Below is a small trained network, with its code and all its weights. Each question gives an input and a target symbol and asks what happens when units are switched off, that is, made to give their printed mean instead of their output.

import numpy as np


def w(rows, s, z=0):
    codes = np.array(rows[::2]) - 128.0
    scale = np.full(codes.shape[1], s)
    scale[-1] = z or s
    return codes * scale


def norm(h):
    return h / np.sqrt((h * h).mean(-1, keepdims=True) + 1e-5)


def f(y):
    return y / 2 * (1 + np.tanh(0.7978845608 * (y + 0.044715 * y**3)))


def softmax(a):
    e = np.exp(a - a.max(-1, keepdims=True))
    return e / e.sum(-1, keepdims=True)


def log_softmax(a):
    a = a - a.max(-1, keepdims=True)
    return a - np.log(np.exp(a).sum(-1, keepdims=True))


def net(x, mask):
    ids = ['βελμπστφψω'.index(c) for c in x.split()]
    T = len(ids)
    res = E[ids] + P[:T]
    u = 0
    for l in range(3):
        q, k, v = (norm(res) @ M[l].T for M in (Q, K, V))
        z = softmax(np.where(np.tri(T) > 0, q @ k.T / 2**0.5, -1e9)) @ v
        res = res + np.where(mask[u], z, O[l][:, -1]) @ O[l][:, :-1]
        u += 1
        y = f(norm(res) @ A[l][:, :-1].T + A[l][:, -1])
        res = res + np.where(mask[u : u + 8], y, B[l][:, -1]) @ B[l][:, :-1]
        u += 8
    return log_softmax(norm(res)[-1] @ U[:, :-1].T + U[:, -1])


Q, K, V, O, A, B = {}, {}, {}, {}, {}, {}
E = w([
[124,75,166],'β',
[133,95,123],'ε',
[166,8,133],'λ',
[211,113,96],'μ',
[110,70,182],'π',
[118,77,148],'σ',
[194,81,136],'τ',
[233,77,139],'φ',
[170,220,226],'ψ',
[71,175,71],'ω',
],0.013)
P = w([
[73,232,129],'0',
[64,47,4],'1',
[141,32,122],'2',
[109,61,91],'3',
[100,62,74],'4',
[142,69,108],'5',
[187,70,146],'6',
[121,83,104],'7',
[136,81,100],'8',
],0.0021)
Q[0] = w([
[207,85,254],'L0H0',
[25,4,34],'L0H0',
],0.0041)
K[0] = w([
[130,254,59],'L0H0',
[193,145,175],'L0H0',
],0.0089)
V[0] = w([
[7,194,17],'L0H0',
[86,254,178],'L0H0',
],0.0045)
O[0] = w([
[3,242,43,4],'L0H0',
[81,79,48,181],'L0H0',
],0.0047,0.003)
A[0] = w([
[179,202,158,145],'L0N0',
[91,118,133,85],'L0N1',
[105,137,90,90],'L0N2',
[71,221,117,182],'L0N3',
[103,42,114,247],'L0N4',
[76,201,51,121],'L0N5',
[209,207,106,200],'L0N6',
[124,2,45,134],'L0N7',
],0.0086,0.0016)
B[0] = w([
[100,129,169,215],'L0N0',
[129,147,131,115],'L0N1',
[105,98,136,105],'L0N2',
[53,78,1,159],'L0N3',
[158,124,149,218],'L0N4',
[136,105,81,128],'L0N5',
[112,156,75,197],'L0N6',
[130,155,128,253],'L0N7',
],0.0083,0.0046)
Q[1] = w([
[89,255,93],'L1H0',
[83,196,130],'L1H0',
],0.0051)
K[1] = w([
[254,168,152],'L1H0',
[158,50,96],'L1H0',
],0.0088)
V[1] = w([
[182,87,116],'L1H0',
[2,116,89],'L1H0',
],0.0064)
O[1] = w([
[126,170,124,130],'L1H0',
[195,103,254,2],'L1H0',
],0.0072,0.004)
A[1] = w([
[184,114,113,132],'L1N0',
[112,94,149,173],'L1N1',
[106,170,163,253],'L1N2',
[127,95,104,179],'L1N3',
[121,97,127,88],'L1N4',
[248,103,92,114],'L1N5',
[130,125,137,102],'L1N6',
[87,138,92,149],'L1N7',
],0.013,0.0017)
B[1] = w([
[115,100,67,175],'L1N0',
[164,80,99,149],'L1N1',
[82,152,53,203],'L1N2',
[201,53,130,153],'L1N3',
[138,143,117,134],'L1N4',
[130,203,162,254],'L1N5',
[1,87,210,128],'L1N6',
[124,61,178,136],'L1N7',
],0.0059)
Q[2] = w([
[23,153,221],'L2H0',
[73,3,198],'L2H0',
],0.0059)
K[2] = w([
[115,253,129],'L2H0',
[222,126,193],'L2H0',
],0.0054)
V[2] = w([
[162,202,251],'L2H0',
[231,64,184],'L2H0',
],0.0029)
O[2] = w([
[64,2,143,253],'L2H0',
[208,118,166,71],'L2H0',
],0.0075,0.00059)
A[2] = w([
[92,117,58,179],'L2N0',
[218,33,92,146],'L2N1',
[78,93,209,97],'L2N2',
[170,168,251,234],'L2N3',
[105,1,255,127],'L2N4',
[96,75,111,125],'L2N5',
[232,155,149,175],'L2N6',
[136,172,215,250],'L2N7',
],0.0072,0.0019)
B[2] = w([
[197,124,224,154],'L2N0',
[72,176,203,255],'L2N1',
[143,215,45,120],'L2N2',
[3,73,25,216],'L2N3',
[157,233,60,195],'L2N4',
[186,87,115,119],'L2N5',
[76,84,107,228],'L2N6',
[140,103,36,195],'L2N7',
],0.0045,0.0039)
U = w([
[118,112,167,40],'β',
[96,95,152,14],'ε',
[96,103,132,6],'λ',
[106,109,166,2],'μ',
[194,190,104,52],'π',
[28,11,142,118],'σ',
[161,109,83,53],'τ',
[169,121,149,82],'φ',
[216,46,200,235],'ψ',
[41,216,130,251],'ω',
],0.012,0.0053)

Each question gives the input, a string of symbols that net reads in full, and the target symbol t.
The units are the heads (2 rows each of Q, K, V and O) and the neurons (one row each of A and B). Each row of codes is followed by its name. A weight is (code - 128) times the scale printed after its matrix; where a second scale follows, it is the last column's (O, A, B and U).
mask holds one flag per unit, layer by layer, with each layer's heads first. A switched-off unit (its flag False) gives its mean, the last column of its rows in O or B, instead of its output. The means were averaged over made-up inputs and are rounded, as every weight is.
A unit's drop is (log p(t) with every unit on - log p(t) with that unit switched off) / (log p(t) with every unit on - log p(t) with every unit switched off).
The circuit of an input: a set's keep is (log p(t) with only the set's units on - log p(t) with every unit switched off) / (log p(t) with every unit on - log p(t) with every unit switched off). Starting from the 12 units with the biggest drops (on a tie, the unit counted first), units are removed one at a time, each time the one whose removal leaves the highest keep (on an exact tie, the one counted first), for as long as the keep stays at least 0.8.
circuit, biggest first: the units of the circuit, biggest drop first
unit that matters most: the unit with the biggest drop
k most important neurons: the k neurons with the biggest drops, biggest first
k most important neurons of layer l: the k neurons of layer l with the biggest drops, biggest first
drop of u: that unit's drop, to one decimal
input ε ψ π, target ψ: 4 most important neurons of layer 1 : L1N1, L1N5, L1N3, L1N2
input τ ψ ψ ε τ ω σ, target ω: 2 most important neurons : L0N3, L2N4
input ε σ ε, target ω: unit that matters most : L1N5
input λ ε β ω τ, target ω: circuit, biggest first : L0H0, L1N5
input β ω ε ψ ψ σ, target ψ: circuit, biggest first : L1H0, L1N2
input μ μ μ ε, target π: 3 most important neurons : L0N0, L2N3, L1N0
input λ ψ ψ τ, target ψ: circuit, biggest first : L1N2, L2N1, L2H0
input φ ω π, target ω: 4 most important neurons : L2N4, L2N2, L2N3, L0N5
input σ φ σ τ ω β, target ω: 2 most important neurons : L2N4, L2N3
input μ π ψ ψ φ ω π, target ω: 3 most important neurons of layer 2 : L2N4, L2N2, L2N3
input β ψ ε σ ψ ψ ω β, target ω: circuit, biggest first : L0N3, L2N4
input ε ψ ψ ψ ε, target ψ: 3 most important neurons of layer 2 : L2N3, L2N4, L2N2
input ψ σ ψ σ σ σ ψ ε σ, target ψ: 3 most important neurons of layer 1 : L1N3, L1N1, L1N0
input ψ ψ σ ω σ ω σ, target ω: 3 most important neurons of layer 0 : L0N7, L0N3, L0N5
input ω ε τ, target ω: 2 most important neurons of layer 0 : L0N7, L0N0
input σ ω φ, target π: unit that matters most : L0H0
input ψ π σ σ λ ψ σ β, target ψ: 2 most important neurons of layer 0 : L0N0, L0N6
input ψ σ σ π ε ψ β, target ψ: 2 most important neurons of layer 0 : L0N6, L0N0
input ω ψ ε ψ σ π, target ψ: drop of L0N6 : 0.1
input ψ λ ψ ψ ψ τ, target ψ: drop of L2H0 : 0.0
input ψ ω ψ ε π ψ ε λ ω, target σ: drop of L0N2 : 0.1
